Below is a small trained network, with its code and all its weights. Each question gives an input and a target symbol and asks what happens when units are switched off, that is, made to give their printed mean instead of their output.

import numpy as np


def w(rows, s, z=0):
    codes = np.array(rows[::2]) - 128.0
    scale = np.full(codes.shape[1], s)
    scale[-1] = z or s
    return codes * scale


def norm(h):
    return h / np.sqrt((h * h).mean(-1, keepdims=True) + 1e-5)


def softmax(a):
    e = np.exp(a - a.max(-1, keepdims=True))
    return e / e.sum(-1, keepdims=True)


def log_softmax(a):
    a = a - a.max(-1, keepdims=True)
    return a - np.log(np.exp(a).sum(-1, keepdims=True))


def net(x, mask):
    ids = ['βγδεζηθλξστφψω'.index(c) for c in x.split()]
    T = len(ids)
    res = E[ids] + P[:T]
    u = 0
    for l in range(3):
        r = norm(res)
        for j in range(2):
            rows = slice(2 * j, 2 * j + 2)
            q, k, v = (r @ M[l][rows].T for M in (Q, K, V))
            z = softmax(np.where(np.tri(T) > 0, q @ k.T / 2**0.5, -1e9)) @ v
            o = O[l][rows]
            res = res + np.where(mask[u + j], z, o[:, -1]) @ o[:, :-1]
        u += 2
    return log_softmax(norm(res)[-1] @ U[:, :-1].T + U[:, -1])


Q, K, V, O = {}, {}, {}, {}
E = w([
[133,118,130,127,130,128],'β',
[142,122,144,128,119,111],'γ',
[94,97,117,111,157,135],'δ',
[166,130,120,127,133,127],'ε',
[126,116,135,132,126,127],'ζ',
[136,131,126,148,121,110],'η',
[102,149,125,124,164,136],'θ',
[97,144,126,125,164,129],'λ',
[112,255,93,148,102,121],'ξ',
[132,113,130,130,127,127],'σ',
[135,111,125,128,130,127],'τ',
[148,137,126,101,148,95],'φ',
[152,139,137,130,118,119],'ψ',
[138,104,113,166,122,166],'ω',
],0.089)
P = w([
[55,191,100,37,27,164],'0',
[180,97,183,136,166,156],'1',
[122,154,145,104,122,149],'2',
[114,165,143,103,110,153],'3',
[122,96,107,152,139,75],'4',
[176,11,157,138,185,120],'5',
[173,6,164,128,177,124],'6',
],0.012)
Q[0] = w([
[107,107,148,33,108,199],'0.h1',
[89,108,109,119,167,109],'0.h1',
[124,135,74,217,165,136],'0.h2',
[137,141,136,164,156,5],'0.h2',
],0.02)
K[0] = w([
[80,129,94,36,63,146],'0.h1',
[122,122,181,96,193,135],'0.h1',
[103,123,135,255,174,148],'0.h2',
[175,149,198,159,207,94],'0.h2',
],0.016)
V[0] = w([
[160,232,246,43,181,102],'0.h1',
[87,151,37,231,79,13],'0.h1',
[171,230,233,182,88,254],'0.h2',
[22,104,224,181,125,95],'0.h2',
],0.0094)
O[0] = w([
[146,124,68,4,120,146,211],'0.h1',
[242,146,178,168,98,88,107],'0.h1',
[60,109,103,138,15,137,2],'0.h2',
[83,177,253,71,76,193,48],'0.h2',
],0.013,0.0039)
Q[1] = w([
[209,219,94,67,204,97],'1.h1',
[85,176,126,233,120,94],'1.h1',
[90,22,149,145,96,72],'1.h2',
[2,198,114,59,148,169],'1.h2',
],0.011)
K[1] = w([
[153,252,92,131,225,43],'1.h1',
[156,70,135,199,117,116],'1.h1',
[66,177,96,136,69,103],'1.h2',
[106,67,167,47,106,53],'1.h2',
],0.012)
V[1] = w([
[153,122,107,167,101,247],'1.h1',
[46,99,155,106,129,84],'1.h1',
[153,61,133,99,112,100],'1.h2',
[77,192,116,121,128,11],'1.h2',
],0.012)
O[1] = w([
[130,107,114,204,64,187,3],'1.h1',
[208,72,144,91,154,121,147],'1.h1',
[92,110,198,95,132,67,179],'1.h2',
[178,188,147,76,165,253,122],'1.h2',
],0.012,0.0044)
Q[2] = w([
[233,191,160,61,148,81],'2.h1',
[163,100,127,31,109,103],'2.h1',
[30,76,102,105,107,52],'2.h2',
[205,82,168,130,134,4],'2.h2',
],0.012)
K[2] = w([
[89,188,165,142,173,69],'2.h1',
[89,183,113,46,119,108],'2.h1',
[10,99,96,122,85,56],'2.h2',
[148,181,149,155,142,26],'2.h2',
],0.013)
V[2] = w([
[20,155,129,120,175,219],'2.h1',
[70,255,134,130,131,131],'2.h1',
[184,74,111,97,188,235],'2.h2',
[183,48,129,169,141,140],'2.h2',
],0.0099)
O[2] = w([
[16,54,120,191,115,24,132],'2.h1',
[110,155,145,175,29,9,62],'2.h1',
[29,254,135,85,69,69,241],'2.h2',
[114,206,131,135,23,136,250],'2.h2',
],0.0096,0.0017)
U = w([
[51,127,110,101,165,169,155],'β',
[162,95,181,31,90,134,51],'γ',
[98,147,193,143,180,118,121],'δ',
[157,127,3,147,149,149,51],'ε',
[113,101,190,107,98,163,154],'ζ',
[196,135,166,144,116,142,235],'η',
[133,113,117,129,82,79,137],'θ',
[132,110,138,119,80,54,141],'λ',
[132,217,88,146,102,105,128],'ξ',
[138,145,138,124,151,206,135],'σ',
[131,161,98,193,209,147,68],'τ',
[206,168,97,69,182,52,1],'φ',
[168,94,77,75,63,160,104],'ψ',
[120,112,93,202,113,151,200],'ω',
],0.018,0.0082)

Each question gives the input, a string of symbols that net reads in full, and the target symbol t.
The units are the heads (2 rows each of Q, K, V and O). Each row of codes is followed by its name. A weight is (code - 128) times the scale printed after its matrix; where a second scale follows, it is the last column's (O and U).
mask holds one flag per head, layer by layer. A switched-off head (its flag False) gives its mean, the last column of its rows in O, instead of its output. The means were averaged over made-up inputs and are rounded, as every weight is.
A unit's drop is (log p(t) with every unit on - log p(t) with that unit switched off) / (log p(t) with every unit on - log p(t) with every unit switched off).
The circuit of an input: a set's keep is (log p(t) with only the set's units on - log p(t) with every unit switched off) / (log p(t) with every unit on - log p(t) with every unit switched off). Starting from all 6 units, units are removed one at a time, each time the one whose removal leaves the highest keep (on an exact tie, the one counted first), for as long as the keep stays at least 0.8.
circuit, biggest first: the units of the circuit, biggest drop first
heads that matter: for each layer, one digit per head in row order, 1 if its drop is at least 0.15 and else 0, layers parted by /
drop of u: that unit's drop, to one decimal
input ξ ψ ψ ψ, target ξ: circuit, biggest first : (1.h2, 0.h2, 2.h2)
input β η ψ β, target β: heads that matter : 10 / 00 / 00
input η β σ, target η: circuit, biggest first : (0.h1)
input β γ ε, target ε: heads that matter : 01 / 10 / 00
input η ψ τ, target η: heads that matter : 10 / 00 / 00
input ω φ β β, target ω: circuit, biggest first : (1.h1, 0.h2)
input σ β β, target σ: circuit, biggest first : (2.h1, 0.h1, 1.h1)
input ω β β ζ, target ω: circuit, biggest first : (0.h1, 1.h1)
input ξ β δ ζ, target ξ: circuit, biggest first : (1.h2, 2.h2)
input σ β ζ ψ, target ψ: heads that matter : 01 / 00 / 00
input β λ ψ, target λ: heads that matter : 11 / 00 / 10
input β λ ε, target λ: heads that matter : 00 / 00 / 10
input β β ψ β λ ε, target λ: circuit, biggest first : (2.h1, 0.h2)
input τ β φ β, target τ: heads that matter : 11 / 00 / 00
input β ξ ξ λ ε β, target ξ: heads that matter : 00 / 01 / 11
input ζ ε ζ, target ζ: heads that matter : 01 / 10 / 00
input η η β β, target η: heads that matter : 10 / 00 / 00
input λ β η σ, target λ: circuit, biggest first : (2.h1)
input τ τ ζ η, target η: heads that matter : 00 / 00 / 00
input γ σ β, target γ: circuit, biggest first : (0.h2)
input β τ η ε σ γ, target η: circuit, biggest first : (0.h1, 2.h1)
input ε φ η ε, target η: drop of 2.h1 : 0.1
